Below are the code and all the weights of a small trained network. Each question names an input and a target symbol and asks about switching units off, where a switched-off unit gives its printed mean instead of its output.

import numpy as np


def w(rows, s, z=0):
    codes = np.array(rows[::2]) - 128.0
    scale = np.full(codes.shape[1], s)
    scale[-1] = z or s
    return codes * scale


def f(y):
    return y / 2 * (1 + np.tanh(0.7978845608 * (y + 0.044715 * y**3)))


def softmax(a):
    e = np.exp(a - a.max(-1, keepdims=True))
    return e / e.sum(-1, keepdims=True)


def log_softmax(a):
    a = a - a.max(-1, keepdims=True)
    return a - np.log(np.exp(a).sum(-1, keepdims=True))


def net(x, mask):
    ids = ['αβγδζηλξπστφ'.index(c) for c in x.split()]
    T = len(ids)
    res = E[ids] + P[:T]
    u = 0
    for l in range(3):
        q, k, v = (res @ M[l].T for M in (Q, K, V))
        z = softmax(np.where(np.tri(T) > 0, q @ k.T / 3**0.5, -1e9)) @ v
        res = res + np.where(mask[u], z, O[l][:, -1]) @ O[l][:, :-1]
        u += 1
        y = f(res @ A[l][:, :-1].T + A[l][:, -1])
        res = res + np.where(mask[u : u + 4], y, B[l][:, -1]) @ B[l][:, :-1]
        u += 4
    return log_softmax(res[-1] @ U[:, :-1].T + U[:, -1])


Q, K, V, O, A, B = {}, {}, {}, {}, {}, {}
E = w([
[132,194,159,11,119],'α',
[117,124,138,56,181],'β',
[74,125,162,50,127],'γ',
[213,118,132,49,74],'δ',
[151,65,180,100,40],'ζ',
[85,194,51,47,142],'η',
[200,110,251,158,104],'λ',
[178,141,128,150,219],'ξ',
[245,91,172,148,120],'π',
[169,189,116,144,108],'σ',
[135,149,221,98,127],'τ',
[137,129,216,163,101],'φ',
],0.014)
P = w([
[98,91,85,254,113],'0',
[123,174,175,106,106],'1',
[125,172,180,101,108],'2',
[131,173,178,96,107],'3',
[134,176,183,93,112],'4',
[132,176,182,90,110],'5',
[138,176,183,87,112],'6',
[140,176,187,90,114],'7',
[144,175,191,86,114],'8',
[146,176,188,86,116],'9',
[147,171,190,82,119],'10',
[146,178,187,76,118],'11',
[149,178,192,80,118],'12',
[148,177,191,82,116],'13',
],0.0084)
Q[0] = w([
[49,10,79,184,173],'L0H0',
[111,49,76,199,134],'L0H0',
[197,235,170,106,2],'L0H0',
],0.0078)
K[0] = w([
[128,141,201,29,116],'L0H0',
[140,217,158,81,106],'L0H0',
[138,81,90,246,73],'L0H0',
],0.011)
V[0] = w([
[123,144,117,58,199],'L0H0',
[24,192,254,172,128],'L0H0',
[176,125,61,184,87],'L0H0',
],0.0049)
O[0] = w([
[50,128,207,169,107,4],'L0H0',
[168,184,100,234,194,128],'L0H0',
[214,161,2,79,116,234],'L0H0',
],0.0074,0.0028)
A[0] = w([
[44,121,146,242,129,135],'L0N0',
[98,93,44,69,105,107],'L0N1',
[2,156,52,101,120,22],'L0N2',
[91,187,182,117,8,248],'L0N3',
],0.0076,0.0011)
B[0] = w([
[5,113,49,170,85,107],'L0N0',
[74,45,124,130,194,145],'L0N1',
[254,17,192,104,174,120],'L0N2',
[145,195,144,78,45,254],'L0N3',
],0.0063,0.0037)
Q[1] = w([
[201,141,182,81,169],'L1H0',
[95,59,112,191,54],'L1H0',
[129,190,254,73,112],'L1H0',
],0.0077)
K[1] = w([
[63,31,55,246,58],'L1H0',
[179,184,249,7,250],'L1H0',
[103,1,83,152,139],'L1H0',
],0.0071)
V[1] = w([
[116,68,107,207,131],'L1H0',
[144,139,255,142,144],'L1H0',
[218,192,127,125,189],'L1H0',
],0.0055)
O[1] = w([
[159,190,185,131,230,226],'L1H0',
[113,22,157,254,41,2],'L1H0',
[210,156,103,142,82,224],'L1H0',
],0.0074,0.002)
A[1] = w([
[193,192,119,162,227,146],'L1N0',
[166,143,43,87,55,187],'L1N1',
[139,197,161,2,198,155],'L1N2',
[76,41,200,90,182,254],'L1N3',
],0.0068,0.0043)
B[1] = w([
[134,105,33,133,217,181],'L1N0',
[133,101,161,39,102,196],'L1N1',
[77,159,182,136,175,245],'L1N2',
[127,76,253,203,87,136],'L1N3',
],0.0081,0.013)
Q[2] = w([
[154,107,183,75,113],'L2H0',
[111,131,97,159,64],'L2H0',
[15,130,39,156,1],'L2H0',
],0.0082)
K[2] = w([
[91,3,95,250,87],'L2H0',
[81,156,145,103,182],'L2H0',
[115,236,198,58,135],'L2H0',
],0.006)
V[2] = w([
[171,215,58,163,223],'L2H0',
[119,237,148,1,164],'L2H0',
[158,122,109,146,63],'L2H0',
],0.0058)
O[2] = w([
[228,181,167,197,53,254],'L2H0',
[42,184,2,214,79,164],'L2H0',
[178,80,69,47,81,119],'L2H0',
],0.005,0.0061)
A[2] = w([
[146,124,146,127,108,201],'L2N0',
[127,38,167,125,43,174],'L2N1',
[113,254,216,163,153,197],'L2N2',
[143,167,201,32,50,4],'L2N3',
],0.0081,0.0032)
B[2] = w([
[254,183,156,162,134,149],'L2N0',
[67,186,210,65,123,142],'L2N1',
[67,102,84,171,92,252],'L2N2',
[125,26,37,193,152,228],'L2N3',
],0.0073,0.015)
U = w([
[116,137,203,62,32,148],'α',
[75,83,170,165,149,172],'β',
[72,186,226,108,182,175],'γ',
[45,103,75,83,149,78],'δ',
[101,153,169,20,224,117],'ζ',
[77,110,124,176,149,109],'η',
[203,192,224,75,163,161],'λ',
[118,128,140,220,93,84],'ξ',
[162,11,61,110,195,97],'π',
[114,228,59,93,101,210],'σ',
[137,126,189,187,130,146],'τ',
[128,126,113,194,255,2],'φ',
],0.0073,0.0045)

Each question gives the input, a string of symbols that net reads in full, and the target symbol t.
The units are the heads (3 rows each of Q, K, V and O) and the neurons (one row each of A and B). Each row of codes is followed by its name. A weight is (code - 128) times the scale printed after its matrix; where a second scale follows, it is the last column's (O, A, B and U).
mask holds one flag per unit, layer by layer, with each layer's heads first. A switched-off unit (its flag False) gives its mean, the last column of its rows in O or B, instead of its output. The means were averaged over made-up inputs and are rounded, as every weight is.
A unit's drop is (log p(t) with every unit on - log p(t) with that unit switched off) / (log p(t) with every unit on - log p(t) with every unit switched off).
The circuit of an input: a set's keep is (log p(t) with only the set's units on - log p(t) with every unit switched off) / (log p(t) with every unit on - log p(t) with every unit switched off). Starting from the 12 units with the biggest drops (on a tie, the unit counted first), units are removed one at a time, each time the one whose removal leaves the highest keep (on an exact tie, the one counted first), for as long as the keep stays at least 0.8.
units of the circuit, in order: the units of the circuit, biggest drop first
most important unit: the unit with the biggest drop
top k neurons: the k neurons with the biggest drops, biggest first
top k neurons in layer l: the k neurons of layer l with the biggest drops, biggest first
input σ π σ φ, target σ: units of the circuit, in order : L0H0, L1H0, L2H0
input δ β ζ δ, target δ: units of the circuit, in order : L2H0, L0H0, L1H0
input α β π ζ γ ζ, target α: units of the circuit, in order : L2N1, L1H0, L1N0
input σ σ π λ ξ, target σ: top 2 neurons : L2N3, L1N3
input α β δ, target α: units of the circuit, in order : L1H0, L1N0
input δ δ π σ, target δ: units of the circuit, in order : L0H0, L2H0, L1N1, L1H0
input λ π σ λ, target λ: top 2 neurons : L1N2, L2N3
input α φ δ ξ π δ, target α: units of the circuit, in order : L1H0, L1N0
input π σ σ φ δ, target π: top neuron in layer 2 : L2N3
input δ σ σ γ ζ, target δ: top 4 neurons : L2N3, L0N3, L1N1, L0N2
input π σ β ζ σ π π, target λ: top 2 neurons in layer 2 : L2N2, L2N0
input φ β β π η η π, target φ: units of the circuit, in order : L0H0, L1H0, L0N0, L1N0
input λ ξ ξ δ δ, target λ: top 2 neurons : L2N2, L2N0
input λ π σ δ σ σ σ, target λ: top 4 neurons : L2N3, L1N2, L2N2, L1N1
input γ π γ, target β: top 2 neurons in layer 1 : L1N3, L1N0
input φ τ τ δ β λ σ α σ, target φ: units of the circuit, in order : L0H0, L1N0
input ζ η σ ζ σ, target ζ: most important unit : L2H0
input δ δ σ π σ γ σ π δ, target δ: top 2 neurons in layer 0 : L0N1, L0N2
input ξ σ σ φ π λ, target ξ: top 2 neurons in layer 2 : L2N2, L2N3
input γ σ π π π σ π β, target γ: top 2 neurons : L2N3, L0N0
input ζ σ φ λ π σ σ λ σ α, target δ: top 2 neurons : L2N3, L2N2
input φ η δ ζ σ σ λ γ σ π π, target φ: top neuron in layer 1 : L1N0
input λ ζ λ σ σ γ σ σ δ π, target λ: top 3 neurons : L2N3, L2N2, L1N2
input η σ σ η φ β σ δ δ δ γ, target β: top 2 neurons in layer 0 : L0N2, L0N1
input σ π ζ σ σ λ, target σ: top 2 neurons : L1N3, L1N1
input ξ η β φ, target ξ: top 2 neurons : L2N2, L1N0
input γ σ ξ ζ λ σ λ λ λ ζ β σ γ η, target γ: most important unit : L0H0
input α π φ ξ σ ζ φ π β η φ, target α: top 2 neurons in layer 2 : L2N1, L2N2
input ζ σ π π α σ π γ σ σ η, target ζ: top 2 neurons in layer 1 : L1N2, L1N0
